Stage of each row:
[ -87  183 -128 -107  108   14   46  -10  -48  -71  112   46  -68  -66
  204  -59   72  -66  -34  171  125  -71 -131  114   -2  -86   41  156
   91   25    4  -30   38  216  102  -19 -187  -16   51 -194  156  -66
   46  -23   75 -131  -40   28  -12  110 -370  -41  179  -55  141]  11
[  -1   20   82  -15  198  -40   90 -148 -236 -113  106  -60    1 -270
   10 -108   91 -188  107  107  192   83  -29  242  102    0 -111  105
   15  103   63 -321   82   90  -33 -164 -200   25  133  -86   84 -176
  104  124  -61  -77   66 -293   16   61 -340   98 -197   -7   80]  5
[  51   93  -67 -165  105  169  140 -117  -59   72  105   24 -132 -189
   41   52   26  -42  132  -42  101   13 -117   61   89  -54 -105  -14
  -93 -105    9 -152  178   92    6 -239 -119   10  128   -4   62 -166
   12   65   55   -1   55 -226   82  -78 -162   21 -150  114   76]  33
[ 151 -175  279  221  -48  -82  132  315  -37  -20 -224  -43  127    5
 -195   79 -170   99  -89  130 -260  269   46 -173 -117  -14  -28  -10
   59   18  120   39  -35   75 -189  -57   34  258  -81 -107   93  129
  -67  -52    3   -2  108   -6  -22   45  117  -29 -162 -117   72]  27
[   2    4 -180 -171  -39  242   93  -93  -10   64   50  -87  -41 -135
 -116  140  -76    1  104  -97  141  -88  -11  -49   15    3   72  -54
   37  -16   50  -83  150  -39  -92 -172   -3  104    8    0  -18  -49
  -33  181   23  103    7 -128  -59  -91    2  -47  -10  -56 -161]  24
[ -55  -31 -119  111  -71   74  165  185   49   91 -118    2  161 -155
  129  141  122   -9  -31  112  -59   -9  -67 -185 -135 -100 -140 -146
   64 -163   70   86   71   24   -2  -71  142  102 -228   33  -66 -162
   27  186   31  116  -19  -58   16   44  111   79  -39  -15 -125]  44
[  47   -5   18  158  -10  188  -21  -32  -94  170  -58   -9  -42 -288
 -124   19 -154 -176   37   41   61  135  104  -47   70   62  160  -86
 -152  -90   85  -91  157  -24  -48  -82  -31  179  198   49  158 -176
  -89   42  -28  104   54 -269  125  -39 -179  125 -172  -94 -132]  19
[ -83  139 -233    9  -10   79   14  204   46    1  -71  139   26 -127
  301  132   18  -79  -35  193   17  -64  -46  -39 -151 -168   36  -68
   36 -103  -13   93   97  159  162   43    5   64  -61  -96   92  -66
   15   58   48  116  -92  156   25   50  -59  -22  187  -75  -37]  18
[  63  147 -270 -108   84   82  325 -147   53  161  106   86    7  -94
   55   14   92   51  147  -13   45  125   55 -119  -85 -159 -139  -46
  111 -225    1   67  242  136   -1 -176  -95   77  102 -231  144    1
  -25  -56   99   63  109 -122  -68   -4   67  -36    8  -34   53]  20
[  -7  107 -127  -68  184 -167   56   28   56 -114   72 -163  -44   69
  -52  232 -186  149  -59 -101  -92 -148  -99 -134  -55   74   55   12
   72   12  117   55   -4  -31 -164   37 -150  -38   18  -58   40  -17
   40    5  146   -7  -20   -2 -178   72    6 -233   46  -44  133]  23
[  78 -112  -39  -48   97 -176   91  -34   84  -64  146  -98  -54   81
  -50  263 -139  202   15  -92 -247   -8  -73 -140  -69  -47 -160   24
   21   15  -14   72   26 -172 -263  -92  -37 -169  -51   53 -134   66
   70    8   14   12   76    3 -204   -5  141 -102 -224  125   81]  25
[ -81    0  -43   48   82   56  126 -171   21  203  159  -43   -8 -153
  -24   -5   -6  -16   40   -4   52   91   36  -62   23  -23  -84   12
  -52 -119   54   54  157 -265 -149  -78   34 -101   23  141  -47  -93
   48   34   21   78   53 -214  -25   85  -92  112 -176    7 -114]  36
[  26   25 -101  -43  111   22  -50  128  -65   93    6  -71  -89  -65
 -198  107 -358   49   31  -98  -75  136    3 -189   12   70  329    2
  -36  -19  185   48   95 -169 -191    4 -105   59  -12   81  114   48
 -104   -3  212  133   22 -134   31   78  -70 -188   31  -14   24]  32
[  69 -137  190  -51  -51  188  -52    1  -33  -87  -35  -95  -65   77
 -184  242 -268   42  -18   21   16 -135   82  -52  -28 -131   41   92
   22  167  -70   -8   32  -29 -114  -91  -44   26  104   21 -121  112
  -31   63 -178   37  -12  150 -102 -160   -4  -38 -104  -70 -106]  3
[-169  -31   90  144    0   71  -95  176   51  -54  -83 -130   45  -37
   76  206  -96  -64 -261  152  -36 -245  -55 -144  -92   17   55   18
  -33   59  110  154  -49 -151  -21  197   82  -86 -131  171 -172   -3
   83  104  -46   69 -166  227  -70  117   11   -5   36  -91 -198]  37
[ -24   65  -33   -2  166 -270  109  127  115 -161  -32  -90   51  217
  134  145   98   80  -94  141 -130 -282 -135 -121 -183   30 -185   68
  204   85   51   55 -140  211  -85  116 -143 -169  -79 -205  -32   53
  109  -36   37 -154 -101  122 -224  118   74 -168   34  -47  172]  6
[  -5   60  193  -13   14   81   -2  199  178  -32 -165  -10 -132  235
   79  302  -68  118  -68   91 -117 -349  -54 -151 -138  -43 -183  -48
 -108   48  -67   93  -10  145    9   28   12  -56  177  -15 -138  127
   49  -78  -61   -9 -168  283  -87  -88  216 -144  -82  -39  -12]  13
[  31  -34  263  -44   27  137   87  -16  -57  185   21   88 -130 -191
   20 -153  -60 -212 -139  151   10  229 -142  117  133   96  -68  119
 -179  -59  116 -121   83    7  -99   35   25    9   27   33  142  -22
  -30  -83    7  -67   35 -172  163  108 -307  112 -278  -83   92]  20
[  68 -181  -59   38   97 -227   89 -148  -34  -99  169 -243   52 -165
 -238  114 -180    8  -15  -84  -29   32    4  -11   33  145   39   62
   45  116  132 -146  -43 -236 -292  -72  -80  -43 -100   55  -40  -55
   69  160  -59   29  122 -174 -198    9 -103   44 -270  -29  -79]  21
[   4  172 -253 -247  141  199  159 -208  -14  184  185  201  -63 -200
  153   79  -43 -124  135    0  167   31   13   38    3 -195  -34  -18
   22 -220  -28    4  279   76   76  -78 -140 -109  171  -92  127  -89
  -26  -21   48  172  -13 -128   22  -42 -106    9    2  -11    4]  23
[ 118  -51  182  -21   33  203  126 -184  -41   14   48 -105 -173 -235
  -74   25    7 -114   30  -19  109   12  -29   69  136   46 -179    1
 -277  -21    0 -239  150    1  -20 -245  -69   81  249   97    6 -104
   59   66 -108  -53  122 -113   80 -167 -124  155 -389   76  -68]  32
[ -53   56  139  -27  -14  238  134    8   19   81 -109   67  -41  -71
  202  158  177 -119  -25  154   63 -195  -96   30  -45 -148 -392  -61
  -61  -47  -62  -63  118  175   70  -71  136    0   15  -17 -186 -141
   64  127 -186   48 -111  -22   35  -36   40   83 -229  -40  -27]  7
[  53  -66  129  134  146  -76  129   55  -65  204  -80  -33  107 -128
 -234  -96 -106 -111   53   60  -46  226  102 -115  -21  217   61  -45
   28  -53  260  -76   52  -74 -260   54  -66   23   54  -28  157   45
  -54  -67   99   67   30 -371    0  153   49   -3 -209 -146  -39]  27
[   5  -97 -119 -125   28  113   89  -67  -71   55   95  -14    2 -335
   10  -47   10 -211   92   52  214   40  -21   51   64   29   65    2
  -95  -31   81 -222  113  -77   20 -142  -92  -14   -7  115   53  -82
   55  186   22   94   29  -97   78  -72 -181  163 -155   47 -236]  41
[  29 -176  -16  158  -60  -72 -121  169  -79  -89  -74 -159   20  -93
 -220   59 -193   15   87   65  -25   40  106  -69  -36   91  272    7
   -6  207   63 -123  -49 -103 -156 -123  -59  163    2   38   34   42
  -16  137  -17   29   45  -48  -55  -30 -115    9  -58  -51 -192]  12
[  52 -122  107   67   22   23   11 -141  -80  124  116  -71  -30  -37
 -275   98 -198   66   87  -32  -63   64   46  -32   72  -12   40   79
   42   67    7  -30   32 -121 -265 -167  -44  -44   80   27  -59  -92
  -67   21 -103    6   66 -332  -75  -26 -187   65 -255   -5  -10]  12
[  10  -23   -7  119  -10  122  165   -4   24  188  -48   72  144 -185
   14  156  -89 -123  -97  114   -7   44   61 -103  -88 -138  -89  -60
   75 -168   65  111   99   -2  -34   49  104   12 -123  -14  -28 -127
  -51   68 -135  201   -9  -96  -10   11   20  141 -138 -142 -102]  30
[  -8 -155   64  265   23 -164  -99  227   10 -104  -50 -120  112    8
 -101  381 -323  172  -86   24 -257  -36   72 -233 -139 -137   84  -42
   21   45   13  193  -52 -231 -158   -1   21  -26  -88  171 -158  -46
   28   88  -63  166  -10  112 -128   -6   84  -12  -94   30  -96]  37
[  76  -17 -237 -117  226 -399  172   11  -15  -72  136  -58  -11 -126
   54  -44  -55  -77   31   25  -22  139 -113    8  -30   86  -23   97
   55   37  146 -186  -28  -19 -154   15 -173  -78 -209  -90  131   -7
   78   79  119    6  102  -95  -70  120 -192  -57 -173   18  173]  7
[ -90  147   92   27  175  -37  106  103   52   42   18  -24  -24  116
   82   30   34  148  -49   66 -106  -22  -91 -173  -66  -17  -92   34
   15 -115   81  180   66   22  -69   12 -128  -73  155  -33   76   23
   61 -167  230 -112  -46  -15  -36  174    6 -143   74    9  142]  43
[ -84  -14  279  141  -67  192 -151  327   16   34 -268   23  -75   60
   56  230   -8   39   54  151 -115 -204  -43  -51  -83    8 -115 -153
 -165   81  -33  -22   28   61  -32  -68  136   55  151  120 -157  -20
   28   54  -57   41 -189  -16   56  -22  149  -49 -126   -5 -116]  15
[ -89  137  -28 -121  110   88  118  -19  -32   77   27  -18 -167 -217
  125 -180  165 -143  116   68  216   54  -91  150   73  135 -112   -8
 -212    0   99 -260  170  -11    8 -120  -16   93  116   26   95  -23
  109   75  122  -21    2 -150  108  101 -177    1 -129  -30  -33]  14
[  25   73 -160 -160  -12   94  194    9   85  -79   66   30   27   57
  133  209   10  109 -101   67  -47 -131 -121  -88 -127 -223 -105   72
  221  -69  -45  158   49  221   35  -52  -65   -1 -105 -229    7   34
    2    6    6  -39   -5  199 -157  -23   16 -101  159  -45  104]  25
[ -33  -75  -30  -55  -55  -10   85  128  -69    6   16   99  112 -266
  103 -266   92 -183   81  258  223  213  -62  288    4   54   95   83
   75   36   55 -269   -9   96   -3 -119  -49  132  -99  -95  299  -52
   37  107   70  -78   50 -145   90   54 -406  188   46 -142  -79]  27
[ 189 -152   60  170  -55   50   13  211   -3   83  -60  -37 -113  117
 -156  315 -297  270 -127  -54 -571  265  -54 -488  -86 -203   20   11
  -32 -101   25  369   90  -92 -239  -90   45   53 -145   53 -119  123
 -154 -126   72   34  158   50  -12   36  212 -166 -170  217  202]  34
[  33  -77   88 -180   19  204   24   10 -117 -183  -22  -84 -135 -110
  126  122  167 -126   20   80   24 -167 -235  126   36  -24 -264   45
  -48  165   -4 -260   56  139  -27 -166  -11  -49 -102   22 -198  -36
  109  233 -110 -106  -23  -22    2  -44  -10  -31 -213  158   45]  1
[  73   47 -394 -104  110 -145  230 -113   27   10  197   52   -5 -179
  151  105   78   36  170  -20  -32   88  -57  -22  -70 -161 -158  -31
   75 -119  -37  -51  141   49  -24 -210  -93  -49  -94 -120   32 -114
   60  103   38   84  128 -124  -90  -23  -45   21 -116  131   81]  16
[-170  -12  198   21  188   47 -105  -75  -82 -133   92 -198  -26  -99
  -85  193 -111   -2   62  -16  167 -270   56   95   38   45  -28   11
 -121  174   46 -120   58 -288  -92  -64  -87 -167  246  253 -219  -41
  191  145  -76   93 -133  -27 -122    4  -22   -3 -137    9 -245]  36
[   4 -210  282   50   -4  166 -184   37 -158 -130   13  -56    4 -204
  -96  210 -226 -153  -63  122   62 -153   -3   83   83  -54  127   72
 -117  155  -11 -140  -28  -61   11  -75 -121  -99  146  205 -111 -101
   45  138 -195   51  -86   47   31 -152 -221  170 -198   54 -229]  40
[-177  296 -208  -22  159   95  162  -31   -1  188  -13  155  180 -241
  165  110  -22 -178   65  113  320 -145   86  100  -94 -123   -7 -126
  149 -196   84   -1  160  120  134   82  -11   29   61 -132  119 -273
    4  111  -21  294 -177 -202   -4   67 -136   54  142 -304 -105]  17
[  93  -82 -245  -57   50  -63  -14  115  -10   61   70   64  -47   -6
  -20   99 -118  100  179  -11 -236  184   -7 -204  -94  -44  140  -33
   62  -47   24   73  108  -53 -184 -111 -128  -81  -15  -29   92  120
  -56  -49  196   49   71 -111  -54   36   98 -142   -2  157   38]  24
[ -31  -63  146  214  -37  -63  -74  373  121   16 -187  -21   88  178
  -66   86 -226  111 -138  203 -162  -18   98 -263 -196    7  231   31
   55   24   68  249  -99  -19  -80  145  -46   40   31  -10  121  211
  -42 -161  106  -12  -78  263  -58   71   53  -76  169 -157 -104]  36
[ 202 -287  121  288 -107  -33  -63  241  -12   51 -159   82   23 -128
  -12  243 -163  -35  -11  136 -399  221   42 -215 -104  -94  -64 -132
 -136  -63  -42   46   34   -9 -133  -85   72   35  -27   98  -29  -33
  -62    7 -122  104   98  -44   57  -96  151  133 -383  137  -46]  23
[ -94   53 -120   56   39 -106  251  -61  121   40   98  -93  112   -5
  119  -74  187   10 -210  141  -50   -1 -137  -82  -99   56 -158  109
  219  -81  132  150  -28   14 -143  111   37  -53 -248 -164   51  -19
   70  -15   73 -156   37  -40 -176  254  -83    5   64 -151   82]  26
[ -84   32   19  -62   13  -69    6  290  144  -43  -74   37   69  328
   -5  198 -131  261   28  133 -102 -214   15 -130 -238 -103   59   53
  241  113  -27  206  -84   83  -99   46  -43  -80   -9 -158  -33  269
    5 -103   80    6 -170  241 -224   54  154 -236  259 -142  -14]  15
[  -6  -35   39  -58   42  -45   26   22  131  -81   95 -123  -59  153
  -95  224 -197  250   38  -54  -16 -172   25 -103  -69  -76   13   55
  -11   53  -77   83    0 -139 -117 -138 -105  -71  149   77  -54   89
   71  -18   34  -12    1  183 -163 -118    9  -70  -10   21  -79]  37
[-138  -28  -57  -83   -4  -64  -73   81   97 -244   48 -180  -24   69
    7  299 -134  171   70   -3  140 -377   16   84 -105  -59    0   12
    9  249  -95  -78  -47 -170  -54 -115   17  -22   18  101 -213   49
  172  233 -101   89 -116  270 -236 -108   -2  -73   44  -73 -239]  13
[-183   14  -85 -228   17   17   24  -63   77 -156  186   -9    5  -51
  236   52  122  -47  -11  160  243 -315 -153  285  -39  -36 -104  132
   96  150  -73 -129  -41   -9   31  -27  -28 -203  -63   -9  -81   -5
  195  162  -71  -65 -139  162 -170   10 -228   56   95  -75 -148]  19
[ -75  255  -98 -189  214  186  237  -98  -33  325   -8  112   -7  -62
  -25   52  -81  -61  182  -62  209   42   94  -66  -38 -106 -103  -87
   78 -195  116   10  294   -8  -83   -7   -1   22  106  -81   45  -57
  -67   14   95  271  -81 -317   30   94   66 -137  -33 -190   37]  4
[-131  148  -29   11  216  -53  164  -52   43  154  102   -8   46  -82
   12   60 -121   47   39  -18  114   51  100  -76  -54  -77  -52  -20
  -22 -156   93  108  170 -235  -78   17  -36  -58  115   84   31  -38
   73  -27  113  192  -24  -78  -47  122  -22  -20  -31 -111  -61]  38
[  26  -72 -165  187 -117   20 -136  188   33   44 -133  -60   12   22
  -47  142 -119   47   88   65 -113  -23   48 -185 -110   -1  195  -93
   64   13  -34   48   -3    3 -147  -92    7  126  -36   14   86 -137
  -92  106   31   -4   29 -139   -4  -50  -72   -1   43  -24  -70]  3
[ -87  -11  226  209   66 -136  -33  317   85  -20 -136  -20  142  140
   -9  172 -244   83 -235  201 -150  -86   26 -176 -172  -39   99   60
   95   11   98  251 -126  -33  -78  228  -24  -55  -39    7   29   86
    9 -119   31   34 -135  215  -91  134   -6  -61  102 -188  -11]  37
[-122  -40  123  185   40  -62 -117  -30   59 -132   35 -319  -21  177
 -255  189 -177  209  -30  -17  -15 -287  132 -129  -63  105  119   71
   39  243   20   96  -69 -239 -232  -16  -58  -28  200   66 -152   94
   85   17  -61  -67  -60   73 -284   36   13 -105   22 -131 -194]  13
[ -30  138   13  -68   31  113  155  182   24  246 -104  169  -87  -10
   68  -89   85   92  289   70   40  195   17    2  -61  -57 -135 -115
  -89 -121   -8  -71  215   80  -45 -232   51  176  169  -68  140   46
  -22  -60  186   62    1 -222  126   46   32  -71  -52  -35   43]  14
[-166   13   83   96   54  -53   67   81   13 -136   47 -177   71   17
   67  166   40  146 -164   78  -65 -149 -139  -47  -67  -71 -149   77
   95   62   57  122  -42 -114  -98  -18   57  -35 -163   57 -185  -78
  140  119    1  -63  -48   69 -151  160  -59  -36   27  -18   12]  37
[ -88   61   91 -116  102  130  174  -96  103  243  113  166  -80 -119
  183 -117   76  -98  115  123  202   88   61   91  -11  -95 -225   12
 -198 -164  -52  -32  225 -150   32  -75    8 -147  227  129   50   68
  112  -88   38   95  -20   12   80    4  -61  152 -182  -20 -154]  37
[ -35    1  393   -1  -28  143   11  255   10 -107 -200  -46  -56  161
  -84  123  -54  158   53  132   35 -164   25   46  -77  -40 -116   12
  -61  187  -44  -80    1  134  -20 -154    4  170  252  -59  -61  189
   58  -27  -50  -56 -111  172  -51  -69   87 -110  -28 -129  -63]  14
[  62 -156   12  -21  -76  101  105  -61   42   78   -9  -14   94  -59
 -138  179 -220  -51   27   43  116  -24  160  -20  -87 -154  -23   18
  106   29  -48  -23   57 -104 -133  -61   75   27  -84   15  -74    8
  -40  153 -224  193   31   19 -102 -154   -4  122 -165 -178 -204]  2
[  52 -153 -132   23  -66 -207   34  132   70 -181   50 -226  125  154
 -212  158 -169  242  -96    8 -171 -100 -109 -147 -110   77  212  130
  332  159   82   84 -218   19 -276  -51 -103   29 -275 -148   48   45
  -34   76   73 -171   61   16 -271   26 -103 -121  162  -72   51]  28
[  17 -109  258   71  -96  127   -8   76   94  -43 -107 -168 -106    7
 -110   -5   10   35   41   70   83 -118   15   35   10  178  -54  -24
 -208  117  -21 -180   -4  -45 -104 -184    9  137  241  109   34   58
   81   37  -28 -147   24   39   -7 -134  -25   77 -178  -58 -204]  30
[  46 -157 -206  -45 -125  -41 -104  160   47 -311   74 -186 -126   89
   62  174   -4  189  -87   49 -260 -102 -197 -159  -89  -17  120  117
   61  195  -48   73  -76   15 -105 -130  -89    8 -172  -40  -61  163
   62   83   92 -222   78  307 -181   -1  -12 -160  132  186   17]  21
[ -33 -174  160  126  -54   48 -150   13 -105   37  -17 -139 -161 -229
  -53 -188    7 -222   18  129   73  127  -54  120  145  244   72   62
 -271  164   70 -299   17 -198 -179  -93   38   77   46  222   49 -100
   55  144  -26 -123   68 -234  142   61 -363  175 -319    8 -141]  6
